Here is a tiny trained network, its code and every weight. The questions are about switching its units off for an input and a target symbol, where a switched-off unit gives its printed mean instead of its output.

import numpy as np


def w(rows, s, z=0):
    codes = np.array(rows[::2]) - 128.0
    scale = np.full(codes.shape[1], s)
    scale[-1] = z or s
    return codes * scale


def f(y):
    return np.maximum(y, 0)


def softmax(a):
    e = np.exp(a - a.max(-1, keepdims=True))
    return e / e.sum(-1, keepdims=True)


def log_softmax(a):
    a = a - a.max(-1, keepdims=True)
    return a - np.log(np.exp(a).sum(-1, keepdims=True))


def net(x, mask):
    ids = ['Θγδεζηλξστφψ'.index(c) for c in x.split()]
    T = len(ids)
    res = E[ids] + P[:T]
    r = res
    for j in range(2):
        rows = slice(3 * j, 3 * j + 3)
        q, k, v = (r @ M[0][rows].T for M in (Q, K, V))
        z = softmax(np.where(np.tri(T) > 0, q @ k.T / 3**0.5, -1e9)) @ v
        o = O[0][rows]
        res = res + np.where(mask[j], z, o[:, -1]) @ o[:, :-1]
    y = f(res @ A[0][:, :-1].T + A[0][:, -1])
    res = res + np.where(mask[2:6], y, B[0][:, -1]) @ B[0][:, :-1]
    return log_softmax(res[-1] @ U[:, :-1].T + U[:, -1])


Q, K, V, O, A, B = {}, {}, {}, {}, {}, {}
E = w([
[154,108,71,112,122,144],'Θ',
[100,160,140,203,127,81],'γ',
[126,138,108,128,145,104],'δ',
[106,74,96,76,150,210],'ε',
[101,83,90,104,122,129],'ζ',
[152,74,103,173,128,130],'η',
[185,193,166,40,101,151],'λ',
[129,76,106,182,29,125],'ξ',
[77,114,104,73,251,157],'σ',
[134,170,91,150,191,127],'τ',
[55,86,154,143,142,148],'φ',
[96,134,166,97,175,39],'ψ',
],0.022)
P = w([
[137,254,129,131,151,132],'0',
[53,140,134,47,134,66],'1',
[78,97,184,18,96,121],'2',
[87,112,188,54,141,100],'3',
[134,113,163,22,228,212],'4',
[75,65,132,75,57,154],'5',
],0.0044)
Q[0] = w([
[254,84,92,21,156,91],'h1',
[167,52,173,72,131,151],'h1',
[202,97,130,32,60,101],'h1',
[157,218,60,100,126,80],'h2',
[101,74,76,159,188,84],'h2',
[181,192,203,174,113,125],'h2',
],0.0081)
K[0] = w([
[161,152,170,93,163,84],'h1',
[140,115,104,30,114,155],'h1',
[127,128,180,139,117,58],'h1',
[145,135,125,112,75,130],'h2',
[153,121,71,130,132,147],'h2',
[111,138,2,89,104,153],'h2',
],0.0095)
V[0] = w([
[173,142,104,158,152,230],'h1',
[160,9,44,237,117,136],'h1',
[90,84,167,80,88,129],'h1',
[254,181,52,164,31,150],'h2',
[113,112,51,148,217,174],'h2',
[92,34,226,185,74,196],'h2',
],0.0078)
O[0] = w([
[83,218,87,127,90,137,111],'h1',
[204,154,85,105,120,126,7],'h1',
[207,89,126,94,224,254,147],'h1',
[189,96,107,250,108,185,98],'h2',
[155,190,81,175,167,113,115],'h2',
[51,108,80,94,16,20,77],'h2',
],0.0081,0.012)
A[0] = w([
[145,152,172,145,151,89,135],'n1',
[254,165,134,128,90,125,110],'n2',
[75,84,52,151,134,106,88],'n3',
[134,170,200,137,96,188,6],'n4',
],0.0099,0.0021)
B[0] = w([
[153,89,142,132,103,250,188],'n1',
[219,136,75,126,140,82,162],'n2',
[59,166,78,101,114,122,165],'n3',
[58,101,68,182,118,79,255],'n4',
],0.012,0.0059)
U = w([
[230,146,126,98,145,96,90],'Θ',
[159,173,159,127,97,112,65],'γ',
[170,132,148,129,141,89,39],'δ',
[164,136,93,80,114,137,8],'ε',
[182,115,113,80,120,89,74],'ζ',
[152,83,78,151,170,2,61],'η',
[93,29,91,202,137,135,42],'λ',
[165,52,81,115,92,105,148],'ξ',
[148,143,108,137,191,110,255],'σ',
[170,152,154,95,85,107,99],'τ',
[113,156,132,69,76,38,210],'φ',
[205,42,199,65,147,47,181],'ψ',
],0.007,0.0042)

Each question gives the input, a string of symbols that net reads in full, and the target symbol t.
The units are the heads (3 rows each of Q, K, V and O) and the neurons (one row each of A and B). Each row of codes is followed by its name. A weight is (code - 128) times the scale printed after its matrix; where a second scale follows, it is the last column's (O, A, B and U).
mask holds one flag per unit, heads first, then neurons. A switched-off unit (its flag False) gives its mean, the last column of its rows in O or B, instead of its output. The means were averaged over made-up inputs and are rounded, as every weight is.
A unit's drop is (log p(t) with every unit on - log p(t) with that unit switched off) / (log p(t) with every unit on - log p(t) with every unit switched off).
The circuit of an input: a set's keep is (log p(t) with only the set's units on - log p(t) with every unit switched off) / (log p(t) with every unit on - log p(t) with every unit switched off). Starting from all 6 units, units are removed one at a time, each time the one whose removal leaves the highest keep (on an exact tie, the one counted first), for as long as the keep stays at least 0.8.
units of the circuit, in order: the units of the circuit, biggest drop first
most important unit: the unit with the biggest drop
top k neurons: the k neurons with the biggest drops, biggest first
which heads matter: for each layer, one digit per head in row order, 1 if its drop is at least 0.15 and else 0, layers parted by /
drop when u is switched off: that unit's drop, to one decimal
input φ φ λ ξ, target φ: units of the circuit, in order	h2
input λ λ δ, target λ: units of the circuit, in order	h2, h1
input ε ψ Θ ε, target ψ: units of the circuit, in order	h2, n4
input ξ λ ψ ψ η, target ψ: units of the circuit, in order	n4, h1, h2
input ψ γ φ, target ψ: units of the circuit, in order	h1, h2, n4
input Θ Θ Θ, target Θ: which heads matter	11
input λ φ σ, target φ: units of the circuit, in order	h2, n3
input σ σ ψ Θ ζ, target ψ: units of the circuit, in order	h2, h1, n4
input ψ φ ζ, target ψ: units of the circuit, in order	h1, h2
input η σ λ φ λ ζ, target φ: top 2 neurons	n3, n1
input Θ λ ε φ Θ ζ, target φ: drop when n3 is switched off	0.2
input φ ζ γ φ, target φ: drop when h2 is switched off	1.1
input φ Θ Θ, target φ: drop when h2 is switched off	1.1
input ψ ψ ψ, target ψ: drop when h2 is switched off	0.1
input ξ γ ψ ψ ψ η, target ψ: most important unit	h1
